Here is a tiny trained network, its code and every weight. The questions are about switching its units off for an input and a target symbol, where a switched-off unit gives its printed mean instead of its output.

import numpy as np


def w(rows, s, z=0):
    codes = np.array(rows[::2]) - 128.0
    scale = np.full(codes.shape[1], s)
    scale[-1] = z or s
    return codes * scale


def norm(h):
    return h / np.sqrt((h * h).mean(-1, keepdims=True) + 1e-5)


def f(y):
    return y / 2 * (1 + np.tanh(0.7978845608 * (y + 0.044715 * y**3)))


def softmax(a):
    e = np.exp(a - a.max(-1, keepdims=True))
    return e / e.sum(-1, keepdims=True)


def log_softmax(a):
    a = a - a.max(-1, keepdims=True)
    return a - np.log(np.exp(a).sum(-1, keepdims=True))


def net(x, mask):
    ids = ['αβγζμξτφψ'.index(c) for c in x.split()]
    T = len(ids)
    res = E[ids] + P[:T]
    r = norm(res)
    for j in range(2):
        rows = slice(2 * j, 2 * j + 2)
        q, k, v = (r @ M[0][rows].T for M in (Q, K, V))
        z = softmax(np.where(np.tri(T) > 0, q @ k.T / 2**0.5, -1e9)) @ v
        o = O[0][rows]
        res = res + np.where(mask[j], z, o[:, -1]) @ o[:, :-1]
    y = f(norm(res) @ A[0][:, :-1].T + A[0][:, -1])
    res = res + np.where(mask[2:26], y, B[0][:, -1]) @ B[0][:, :-1]
    return log_softmax(norm(res)[-1] @ U[:, :-1].T + U[:, -1])


Q, K, V, O, A, B = {}, {}, {}, {}, {}, {}
E = w([
[32,102,186,37],'α',
[180,92,150,175],'β',
[57,118,23,216],'γ',
[170,97,162,192],'ζ',
[87,158,135,101],'μ',
[149,193,250,112],'ξ',
[90,42,140,183],'τ',
[68,136,116,86],'φ',
[151,96,200,238],'ψ',
],0.016)
P = w([
[125,254,95,101],'0',
[15,145,129,150],'1',
[69,160,205,177],'2',
[99,136,150,139],'3',
[104,152,177,153],'4',
[122,164,204,154],'5',
[123,156,187,142],'6',
[123,153,175,144],'7',
[132,132,148,104],'8',
[135,145,161,122],'9',
[151,139,161,106],'10',
],0.011)
Q[0] = w([
[53,254,15,1],'head 0',
[58,144,205,232],'head 0',
[118,81,14,83],'head 1',
[132,143,94,185],'head 1',
],0.0088)
K[0] = w([
[78,70,99,8],'head 0',
[203,158,128,87],'head 0',
[123,29,144,145],'head 1',
[152,156,141,118],'head 1',
],0.015)
V[0] = w([
[64,21,188,121],'head 0',
[168,204,66,4],'head 0',
[52,2,206,138],'head 1',
[147,75,162,224],'head 1',
],0.0076)
O[0] = w([
[12,20,229,62,140],'head 0',
[254,163,118,67,1],'head 0',
[58,245,94,87,119],'head 1',
[123,98,67,230,102],'head 1',
],0.0082,0.0052)
A[0] = w([
[122,132,119,112,19],'neuron 0',
[107,104,58,173,32],'neuron 1',
[153,123,144,53,76],'neuron 2',
[164,136,169,21,154],'neuron 3',
[80,210,175,90,254],'neuron 4',
[177,191,176,26,136],'neuron 5',
[105,70,152,85,93],'neuron 6',
[96,117,142,178,28],'neuron 7',
[227,39,71,142,110],'neuron 8',
[135,62,100,221,232],'neuron 9',
[140,254,82,113,108],'neuron 10',
[118,168,138,84,25],'neuron 11',
[74,24,114,73,161],'neuron 12',
[88,150,155,135,38],'neuron 13',
[150,136,150,45,117],'neuron 14',
[148,231,75,135,104],'neuron 15',
[176,176,180,8,148],'neuron 16',
[136,18,38,133,169],'neuron 17',
[127,23,44,114,117],'neuron 18',
[184,172,174,6,178],'neuron 19',
[112,99,55,96,91],'neuron 20',
[141,228,98,168,103],'neuron 21',
[130,199,162,69,74],'neuron 22',
[139,58,123,90,23],'neuron 23',
],0.012,0.0067)
B[0] = w([
[108,28,217,221,115],'neuron 0',
[171,66,200,192,128],'neuron 1',
[41,205,74,236,133],'neuron 2',
[97,204,138,243,170],'neuron 3',
[30,223,97,72,250],'neuron 4',
[47,248,208,208,179],'neuron 5',
[65,134,158,114,141],'neuron 6',
[6,164,78,213,141],'neuron 7',
[255,182,153,161,127],'neuron 8',
[221,102,80,130,221],'neuron 9',
[38,96,237,95,144],'neuron 10',
[85,17,222,164,128],'neuron 11',
[114,173,190,129,170],'neuron 12',
[16,169,148,127,133],'neuron 13',
[23,145,160,231,149],'neuron 14',
[61,68,233,39,135],'neuron 15',
[19,207,106,244,186],'neuron 16',
[211,113,191,151,134],'neuron 17',
[211,123,233,204,123],'neuron 18',
[19,223,106,200,188],'neuron 19',
[76,189,218,194,120],'neuron 20',
[107,70,254,60,139],'neuron 21',
[3,152,169,183,155],'neuron 22',
[36,86,230,131,117],'neuron 23',
],0.0098,0.012)
U = w([
[58,232,139,44,254],'α',
[81,62,88,134,69],'β',
[42,208,74,177,131],'γ',
[188,165,94,99,173],'ζ',
[107,40,204,136,17],'μ',
[126,81,139,172,46],'ξ',
[166,141,76,121,112],'τ',
[169,144,17,254,67],'φ',
[72,61,181,93,59],'ψ',
],0.0086,0.0037)

Each question gives the input, a string of symbols that net reads in full, and the target symbol t.
The units are the heads (2 rows each of Q, K, V and O) and the neurons (one row each of A and B). Each row of codes is followed by its name. A weight is (code - 128) times the scale printed after its matrix; where a second scale follows, it is the last column's (O, A, B and U).
mask holds one flag per unit, heads first, then neurons. A switched-off unit (its flag False) gives its mean, the last column of its rows in O or B, instead of its output. The means were averaged over made-up inputs and are rounded, as every weight is.
A unit's drop is (log p(t) with every unit on - log p(t) with that unit switched off) / (log p(t) with every unit on - log p(t) with every unit switched off).
most important unit: the unit with the biggest drop
k most important neurons: the k neurons with the biggest drops, biggest first
which heads matter: for each layer, one digit per head in row order, 1 if its drop is at least 0.15 and else 0, layers parted by /
drop of u: that unit's drop, to one decimal
input β ψ ψ α φ ψ μ ζ β ψ ζ, target ζ: which heads matter	00
input α α μ ψ φ β ψ ψ ψ ψ γ, target φ: which heads matter	01
input φ ξ γ ξ φ ψ ψ φ ψ, target ψ: which heads matter	11
input μ μ φ ψ ψ ψ ψ ξ μ ψ β, target μ: which heads matter	10
input μ ψ ξ ψ ψ ξ τ φ γ, target μ: which heads matter	11
input ψ τ β ψ φ ψ τ τ ψ, target φ: which heads matter	00
input α μ α φ γ, target α: which heads matter	11
input φ ξ γ, target ψ: which heads matter	10
input ψ ξ α ψ ψ ξ ψ γ, target φ: 2 most important neurons	(neuron 9; neuron 4)
input μ ψ τ, target μ: which heads matter	01
input μ ζ τ γ φ β φ ψ τ ζ ζ, target μ: which heads matter	11
input φ φ ψ ξ ξ φ φ μ α ζ, target ψ: most important neuron	(neuron 19)
input φ ψ φ ψ μ ψ γ μ ψ ξ ψ, target ψ: 2 most important neurons	(neuron 16; neuron 19)
input μ ψ μ μ τ τ β τ, target μ: most important unit	neuron 4
input φ ψ ψ ξ φ α ζ ψ μ β, target ψ: drop of neuron 19	0.2
input φ τ μ γ α φ β, target ψ: drop of neuron 15	0.0
input β ψ α ξ φ β ξ ζ, target ζ: drop of head 0	0.2
